Here is a tiny trained network, its code and every weight. The questions are about switching its units off for an input and a class, where a switched-off unit gives its printed mean instead of its output.

import numpy as np


def w(rows, s, z=0):
    codes = np.array(rows[::2]) - 128.0
    scale = np.full(codes.shape[1], s)
    scale[-1] = z or s
    return codes * scale


def norm(h):
    return h / np.sqrt((h * h).mean(-1, keepdims=True) + 1e-5)


def f(y):
    return y / 2 * (1 + np.tanh(0.7978845608 * (y + 0.044715 * y**3)))


def log_softmax(a):
    a = a - a.max(-1, keepdims=True)
    return a - np.log(np.exp(a).sum(-1, keepdims=True))


def net(x, mask):
    res = np.array(x, float).reshape(1, 2) / 4 @ E
    u = 0
    for l in range(3):
        y = f(norm(res) @ A[l][:, :-1].T + A[l][:, -1])
        res = res + np.where(mask[u : u + 7], y, B[l][:, -1]) @ B[l][:, :-1]
        u += 7
    return log_softmax(norm(res)[-1] @ U[:, :-1].T + U[:, -1])


A, B = {}, {}
E = w([
[214,161,191,124],'x0',
[84,4,117,96],'x1',
],0.00034)
A[0] = w([
[142,87,139,186,2],'L0N0',
[2,126,45,116,204],'L0N1',
[126,134,121,106,125],'L0N2',
[141,95,128,185,84],'L0N3',
[119,139,116,86,114],'L0N4',
[175,125,180,152,184],'L0N5',
[108,147,121,79,114],'L0N6',
],0.00099,0.00074)
B[0] = w([
[140,110,242,41,23],'L0N0',
[41,109,135,255,255],'L0N1',
[128,126,133,134,126],'L0N2',
[109,127,182,82,90],'L0N3',
[129,120,145,145,117],'L0N4',
[137,150,28,89,180],'L0N5',
[136,112,147,167,117],'L0N6',
],0.00076,0.00041)
A[1] = w([
[137,150,115,119,143],'L1N0',
[168,254,128,125,121],'L1N1',
[95,76,130,108,141],'L1N2',
[117,152,71,172,150],'L1N3',
[125,129,139,133,124],'L1N4',
[135,136,156,133,8],'L1N5',
[205,118,204,89,100],'L1N6',
],0.003,0.0015)
B[1] = w([
[115,124,179,127,145],'L1N0',
[216,58,250,192,255],'L1N1',
[234,112,142,169,174],'L1N2',
[121,217,127,89,210],'L1N3',
[116,118,122,135,123],'L1N4',
[45,54,114,111,35],'L1N5',
[26,203,78,102,146],'L1N6',
],0.0014,0.00086)
A[2] = w([
[2,97,84,74,114],'L2N0',
[151,116,127,149,131],'L2N1',
[225,52,210,8,1],'L2N2',
[59,169,88,181,108],'L2N3',
[96,175,144,47,196],'L2N4',
[90,104,166,126,172],'L2N5',
[102,108,169,126,178],'L2N6',
],0.0025,0.00062)
B[2] = w([
[204,220,201,121,205],'L2N0',
[109,108,154,88,231],'L2N1',
[42,213,86,179,85],'L2N2',
[1,199,77,146,251],'L2N3',
[197,103,24,59,130],'L2N4',
[192,160,116,151,95],'L2N5',
[190,152,110,157,136],'L2N6',
],0.0013,0.00016)
U = w([
[214,219,37,9,152],'0',
[11,224,44,210,160],'1',
[54,141,206,42,1],'2',
[67,144,195,54,4],'3',
[228,220,253,228,206],'4',
[143,8,49,157,190],'5',
],0.007,0.0063)

Each question gives the input, the list of numbers given to net, and the class t.
The units are the neurons (one row each of A and B). Each row of codes is followed by its name. A weight is (code - 128) times the scale printed after its matrix; where a second scale follows, it is the last column's (A, B and U).
mask holds one flag per neuron, layer by layer. A switched-off neuron (its flag False) gives its mean, the last column of its row in B, instead of its output. The means were averaged over made-up inputs and are rounded, as every weight is.
A unit's drop is (log p(t) with every unit on - log p(t) with that unit switched off) / (log p(t) with every unit on - log p(t) with every unit switched off).
The circuit of an input: a set's keep is (log p(t) with only the set's units on - log p(t) with every unit switched off) / (log p(t) with every unit on - log p(t) with every unit switched off). Starting from the 12 units with the biggest drops (on a tie, the unit counted first), units are removed one at a time, each time the one whose removal leaves the highest keep (on an exact tie, the one counted first), for as long as the keep stays at least 0.8.
circuit, biggest first: the units of the circuit, biggest drop first
unit that matters most: the unit with the biggest drop
top k neurons: the k neurons with the biggest drops, biggest first
top k neurons in layer l: the k neurons of layer l with the biggest drops, biggest first
drop of u: that unit's drop, to one decimal
input [-2,1], class 1: top 2 neurons in layer 1	[L1N1, L1N3]
input [8,1], class 0: unit that matters most	L1N6
input [8,5], class 0: top 3 neurons	[L1N6, L1N1, L2N4]
input [3,4], class 0: top 2 neurons	[L1N1, L1N6]
input [4,6], class 0: top 4 neurons	[L1N1, L1N6, L0N1, L2N0]
input [7,1], class 0: top 4 neurons	[L1N6, L2N4, L1N2, L0N1]
input [0,2], class 5: top 2 neurons	[L1N2, L1N1]
input [5,1], class 0: circuit, biggest first	[L1N6, L2N4]
input [4,4], class 0: top 2 neurons	[L1N1, L1N6]
input [-3,-1], class 1: top 2 neurons in layer 1	[L1N1, L1N6]
input [-1,1], class 5: top 2 neurons	[L1N6, L1N2]
input [6,8], class 0: top 3 neurons	[L1N1, L1N6, L2N0]
input [-5,2], class 1: top 2 neurons	[L2N3, L1N1]
input [6,5], class 0: top 4 neurons	[L1N1, L1N6, L2N4, L2N0]
input [-3,-2], class 1: top 2 neurons in layer 2	[L2N3, L2N0]
input [4,5], class 0: top neuron in layer 2	[L2N0]
input [2,2], class 0: drop of L1N6	0.4
input [8,2], class 0: drop of L1N6	1.5
